Here is a tiny trained network, its code and every weight. The questions are about switching its units off for an input and a class, where a switched-off unit gives its printed mean instead of its output.

import numpy as np


def w(rows, s, z=0):
    codes = np.array(rows[::2]) - 128.0
    scale = np.full(codes.shape[1], s)
    scale[-1] = z or s
    return codes * scale


def f(y):
    return y / 2 * (1 + np.tanh(0.7978845608 * (y + 0.044715 * y**3)))


def log_softmax(a):
    a = a - a.max(-1, keepdims=True)
    return a - np.log(np.exp(a).sum(-1, keepdims=True))


def net(x, mask):
    res = np.array(x, float).reshape(1, 4) / 4 @ E
    y = f(res @ A[0][:, :-1].T + A[0][:, -1])
    res = res + np.where(mask, y, B[0][:, -1]) @ B[0][:, :-1]
    return log_softmax(res[-1] @ U[:, :-1].T + U[:, -1])


A, B = {}, {}
E = w([
[7,126,113,118,123,128,122],'x0',
[128,126,129,129,128,129,127],'x1',
[135,124,132,115,2,124,139],'x2',
[128,129,128,128,128,128,126],'x3',
],0.009)
A[0] = w([
[163,129,131,123,97,122,130,115],'n1',
[102,129,115,117,95,110,134,86],'n2',
[205,127,127,124,137,132,146,234],'n3',
[143,135,131,123,111,129,132,109],'n4',
[196,136,137,143,213,128,135,177],'n5',
[132,128,134,133,128,127,134,107],'n6',
[132,126,121,121,138,127,128,188],'n7',
[97,123,140,136,157,138,123,118],'n8',
[160,133,128,124,99,123,131,116],'n9',
[99,132,113,120,91,117,135,86],'n10',
[129,128,126,131,122,129,128,107],'n11',
[131,128,131,125,131,127,129,110],'n12',
[163,130,117,128,96,129,133,121],'n13',
[214,106,146,129,46,134,141,117],'n14',
[130,128,126,127,130,130,127,162],'n15',
[131,129,123,123,134,129,128,173],'n16',
[125,122,138,126,5,142,138,163],'n17',
[120,132,120,122,188,126,135,254],'n18',
[164,112,130,121,174,131,134,146],'n19',
[78,135,125,132,69,132,127,78],'n20',
[119,129,119,120,118,125,130,119],'n21',
[158,134,126,123,100,128,132,117],'n22',
[115,124,123,126,112,119,130,101],'n23',
[18,130,122,124,204,128,134,147],'n24',
[107,137,122,104,112,125,133,141],'n25',
[66,128,133,128,67,131,124,82],'n26',
[149,123,123,131,132,129,130,156],'n27',
],0.023,0.0046)
B[0] = w([
[150,131,91,147,122,121,129,163],'n1',
[140,124,129,101,107,152,135,147],'n2',
[112,151,253,182,172,32,131,216],'n3',
[146,129,110,131,119,130,131,138],'n4',
[178,111,206,88,120,192,145,230],'n5',
[150,128,121,126,120,139,138,126],'n6',
[76,133,159,136,161,94,108,142],'n7',
[145,127,83,139,127,147,134,158],'n8',
[146,133,95,145,121,125,128,159],'n9',
[134,125,136,98,107,149,131,150],'n10',
[140,124,122,125,117,130,128,126],'n11',
[147,124,121,127,121,142,135,126],'n12',
[143,131,94,147,124,116,125,163],'n13',
[168,136,63,186,121,103,128,234],'n14',
[102,134,143,133,141,112,120,134],'n15',
[95,131,147,135,146,109,118,137],'n16',
[78,171,135,110,70,16,138,234],'n17',
[34,110,191,150,220,117,78,204],'n18',
[155,121,162,99,119,165,136,175],'n19',
[135,115,151,78,99,161,135,169],'n20',
[118,132,131,121,122,128,123,130],'n21',
[146,130,96,143,121,124,127,157],'n22',
[136,128,123,115,115,137,132,132],'n23',
[81,131,34,170,145,135,112,247],'n24',
[72,135,148,117,129,108,110,143],'n25',
[114,118,158,74,97,157,131,177],'n26',
[112,142,161,140,141,100,117,144],'n27',
],0.066,0.015)
U = w([
[146,109,205,121,171,148,126,214],'0',
[196,117,95,111,128,154,149,68],'1',
[180,118,110,123,119,182,145,69],'2',
[155,151,89,171,121,79,137,58],'3',
[92,110,48,174,170,155,94,255],'4',
[189,118,98,114,123,168,139,68],'5',
[189,116,93,119,123,161,139,66],'6',
[110,130,147,3,91,137,142,76],'7',
],0.0071,0.00097)

Each question gives the input, the list of numbers given to net, and the class t.
The units are the neurons (one row each of A and B). Each row of codes is followed by its name. A weight is (code - 128) times the scale printed after its matrix; where a second scale follows, it is the last column's (A, B and U).
mask holds one flag per neuron, in row order. A switched-off neuron (its flag False) gives its mean, the last column of its row in B, instead of its output. The means were averaged over made-up inputs and are rounded, as every weight is.
A unit's drop is (log p(t) with every unit on - log p(t) with that unit switched off) / (log p(t) with every unit on - log p(t) with every unit switched off).
The circuit of an input: a set's keep is (log p(t) with only the set's units on - log p(t) with every unit switched off) / (log p(t) with every unit on - log p(t) with every unit switched off). Starting from the 12 units with the biggest drops (on a tie, the unit counted first), units are removed one at a time, each time the one whose removal leaves the highest keep (on an exact tie, the one counted first), for as long as the keep stays at least 0.8.
units of the circuit, in order: the units of the circuit, biggest drop first
k most important neurons: the k neurons with the biggest drops, biggest first
drop when u is switched off: that unit's drop, to one decimal
input [1,-3,-6,-2], class 4: units of the circuit, in order => [n24]
input [1,7,6,0], class 7: 3 most important neurons => [n26, n20, n24]
input [0,-8,-4,2], class 0: 2 most important neurons => [n14, n5]
input [-7,-3,0,5], class 0: 2 most important neurons => [n5, n3]
input [7,-7,0,3], class 4: 2 most important neurons => [n24, n5]
input [6,2,1,-3], class 7: 2 most important neurons => [n26, n14]
input [-2,-1,0,-3], class 0: 2 most important neurons => [n24, n17]
input [1,7,-7,-5], class 4: 2 most important neurons => [n24, n3]
input [3,3,0,0], class 4: drop when n5 is switched off => 0.5
input [0,0,-1,-5], class 0: drop when n17 is switched off => 0.1
input [2,-3,2,-7], class 7: drop when n10 is switched off => 0.0
input [0,0,-6,6], class 0: 2 most important neurons => [n5, n14]
input [1,8,1,-2], class 7: 2 most important neurons => [n24, n14]
input [0,4,-3,7], class 0: units of the circuit, in order => [n14]
input [-3,0,0,-3], class 0: 2 most important neurons => [n24, n17]
